Below are the code and all the weights of a small trained network. Each question names an input and a target symbol and asks about switching units off, where a switched-off unit gives its printed mean instead of its output.

import numpy as np


def w(rows, s, z=0):
    codes = np.array(rows[::2]) - 128.0
    scale = np.full(codes.shape[1], s)
    scale[-1] = z or s
    return codes * scale


def norm(h):
    return h / np.sqrt((h * h).mean(-1, keepdims=True) + 1e-5)


def f(y):
    return np.maximum(y, 0)


def softmax(a):
    e = np.exp(a - a.max(-1, keepdims=True))
    return e / e.sum(-1, keepdims=True)


def log_softmax(a):
    a = a - a.max(-1, keepdims=True)
    return a - np.log(np.exp(a).sum(-1, keepdims=True))


def net(x, mask):
    ids = ['ΔΘΠΦΨβεζλμσω'.index(c) for c in x.split()]
    T = len(ids)
    res = E[ids] + P[:T]
    u = 0
    for l in range(3):
        q, k, v = (norm(res) @ M[l].T for M in (Q, K, V))
        z = softmax(np.where(np.tri(T) > 0, q @ k.T / 2**0.5, -1e9)) @ v
        res = res + np.where(mask[u], z, O[l][:, -1]) @ O[l][:, :-1]
        u += 1
        y = f(norm(res) @ A[l][:, :-1].T + A[l][:, -1])
        res = res + np.where(mask[u : u + 4], y, B[l][:, -1]) @ B[l][:, :-1]
        u += 4
    return log_softmax(norm(res)[-1] @ U[:, :-1].T + U[:, -1])


Q, K, V, O, A, B = {}, {}, {}, {}, {}, {}
E = w([
[108,125,112,126],'Δ',
[108,186,125,76],'Θ',
[106,128,111,131],'Π',
[80,128,182,117],'Φ',
[107,130,89,35],'Ψ',
[149,168,147,172],'β',
[122,145,81,139],'ε',
[145,119,244,150],'ζ',
[174,134,161,45],'λ',
[129,250,71,111],'μ',
[116,135,98,134],'σ',
[97,28,151,130],'ω',
],0.011)
P = w([
[4,158,82,211],'0',
[58,153,101,197],'1',
[88,164,112,181],'2',
[125,175,112,168],'3',
[164,193,92,163],'4',
[179,187,107,153],'5',
[183,196,88,155],'6',
],0.0034)
Q[0] = w([
[110,251,128,143],'L0H0',
[121,152,145,178],'L0H0',
],0.015)
K[0] = w([
[245,182,157,62],'L0H0',
[163,124,120,150],'L0H0',
],0.011)
V[0] = w([
[121,66,146,255],'L0H0',
[212,190,184,155],'L0H0',
],0.0085)
O[0] = w([
[254,33,76,232,2],'L0H0',
[63,211,247,214,121],'L0H0',
],0.0044,0.0031)
A[0] = w([
[121,162,86,162,117],'L0N0',
[141,67,173,98,172],'L0N1',
[86,124,110,139,8],'L0N2',
[185,157,203,249,97],'L0N3',
],0.011,0.0011)
B[0] = w([
[100,71,131,109,202],'L0N0',
[123,153,192,173,169],'L0N1',
[95,146,164,127,162],'L0N2',
[37,2,126,163,253],'L0N3',
],0.0099,0.0044)
Q[1] = w([
[187,28,87,163],'L1H0',
[58,154,126,4],'L1H0',
],0.019)
K[1] = w([
[122,4,119,195],'L1H0',
[219,152,151,47],'L1H0',
],0.017)
V[1] = w([
[151,98,251,74],'L1H0',
[117,171,150,193],'L1H0',
],0.016)
O[1] = w([
[95,106,250,119,253],'L1H0',
[143,195,125,178,3],'L1H0',
],0.012,0.0019)
A[1] = w([
[79,116,1,172,183],'L1N0',
[164,63,135,131,20],'L1N1',
[252,104,173,164,6],'L1N2',
[131,210,54,182,116],'L1N3',
],0.0073,0.0013)
B[1] = w([
[77,158,255,166,252],'L1N0',
[174,160,122,164,159],'L1N1',
[223,188,155,48,140],'L1N2',
[230,128,75,246,182],'L1N3',
],0.0072,0.0043)
Q[2] = w([
[164,93,78,78],'L2H0',
[6,25,140,154],'L2H0',
],0.013)
K[2] = w([
[151,176,110,52],'L2H0',
[230,5,166,100],'L2H0',
],0.012)
V[2] = w([
[3,83,45,116],'L2H0',
[30,242,18,164],'L2H0',
],0.0049)
O[2] = w([
[2,99,91,90,250],'L2H0',
[35,185,95,121,22],'L2H0',
],0.0055,0.0019)
A[2] = w([
[173,208,93,55,136],'L2N0',
[153,149,105,34,251],'L2N1',
[94,41,108,83,218],'L2N2',
[254,37,217,169,254],'L2N3',
],0.0096,0.00055)
B[2] = w([
[76,105,161,170,156],'L2N0',
[141,90,146,74,161],'L2N1',
[210,137,152,133,229],'L2N2',
[246,203,140,110,254],'L2N3',
],0.013,0.0056)
U = w([
[121,134,139,131,3],'Δ',
[136,120,85,136,122],'Θ',
[162,195,191,183,50],'Π',
[139,45,105,18,144],'Φ',
[124,131,60,150,164],'Ψ',
[142,30,182,203,94],'β',
[136,118,60,149,182],'ε',
[91,232,89,226,167],'ζ',
[136,108,88,128,129],'λ',
[87,41,146,211,144],'μ',
[254,167,130,150,171],'σ',
[28,193,149,92,152],'ω',
],0.0092,0.0038)

Each question gives the input, a string of symbols that net reads in full, and the target symbol t.
The units are the heads (2 rows each of Q, K, V and O) and the neurons (one row each of A and B). Each row of codes is followed by its name. A weight is (code - 128) times the scale printed after its matrix; where a second scale follows, it is the last column's (O, A, B and U).
mask holds one flag per unit, layer by layer, with each layer's heads first. A switched-off unit (its flag False) gives its mean, the last column of its rows in O or B, instead of its output. The means were averaged over made-up inputs and are rounded, as every weight is.
A unit's drop is (log p(t) with every unit on - log p(t) with that unit switched off) / (log p(t) with every unit on - log p(t) with every unit switched off).
The circuit of an input: a set's keep is (log p(t) with only the set's units on - log p(t) with every unit switched off) / (log p(t) with every unit on - log p(t) with every unit switched off). Starting from the 12 units with the biggest drops (on a tie, the unit counted first), units are removed one at a time, each time the one whose removal leaves the highest keep (on an exact tie, the one counted first), for as long as the keep stays at least 0.8.
units of the circuit, in order: the units of the circuit, biggest drop first
unit that matters most: the unit with the biggest drop
k most important neurons: the k neurons with the biggest drops, biggest first
top k neurons in layer l: the k neurons of layer l with the biggest drops, biggest first
drop when u is switched off: that unit's drop, to one decimal
input ε Θ β ε, target μ: units of the circuit, in order => (L2N3)
input β σ ω Δ, target σ: units of the circuit, in order => (L0H0 L2N3)
input ω Φ ω σ ε μ Δ, target ζ: units of the circuit, in order => (L1H0 L0H0)
input Δ Ψ Φ, target Φ: units of the circuit, in order => (L1H0 L0H0)
input Φ ε Π β σ, target μ: units of the circuit, in order => (L0H0 L0N3)
input Ψ Φ Ψ Δ μ, target ζ: units of the circuit, in order => (L1H0 L0H0 L2N3)
input Φ μ ε Θ ζ Ψ σ, target Φ: units of the circuit, in order => (L0N3 L1H0 L0N0)
input ε μ ω, target σ: units of the circuit, in order => (L0H0 L2N3)
input Δ Ψ ζ Φ σ Θ Δ, target ω: 2 most important neurons => (L0N3 L2N3)
input Φ ω σ, target σ: units of the circuit, in order => (L0H0 L0N3)
input Ψ ε Ψ μ Φ, target ζ: 2 most important neurons => (L0N3 L1N3)
input ε β Φ Φ Φ ε, target μ: units of the circuit, in order => (L0H0 L2N3 L0N3 L1H0)
input β σ Π, target μ: units of the circuit, in order => (L0H0 L0N3)
input Θ σ Φ ε, target ω: 2 most important neurons => (L0N3 L0N0)
input ε σ Θ ε Π σ, target ω: unit that matters most => L1H0
input μ σ Θ μ Π, target ζ: 2 most important neurons => (L0N3 L1N3)
input β Θ Π ω Π Φ, target σ: top 2 neurons in layer 1 => (L1N0 L1N2)
input Ψ Φ Δ Φ ε, target Φ: 2 most important neurons => (L2N3 L0N3)
input σ ζ Δ σ ε, target β: 2 most important neurons => (L0N3 L0N0)
input μ Ψ Π, target Φ: unit that matters most => L0N0
input Φ ε Θ ζ Ψ Δ, target Φ: 3 most important neurons => (L0N3 L2N3 L1N0)
input σ Φ ε Θ ζ σ, target μ: 2 most important neurons => (L2N3 L0N3)
input ζ μ Φ ω λ ω, target σ: drop when L0H0 is switched off => 0.1
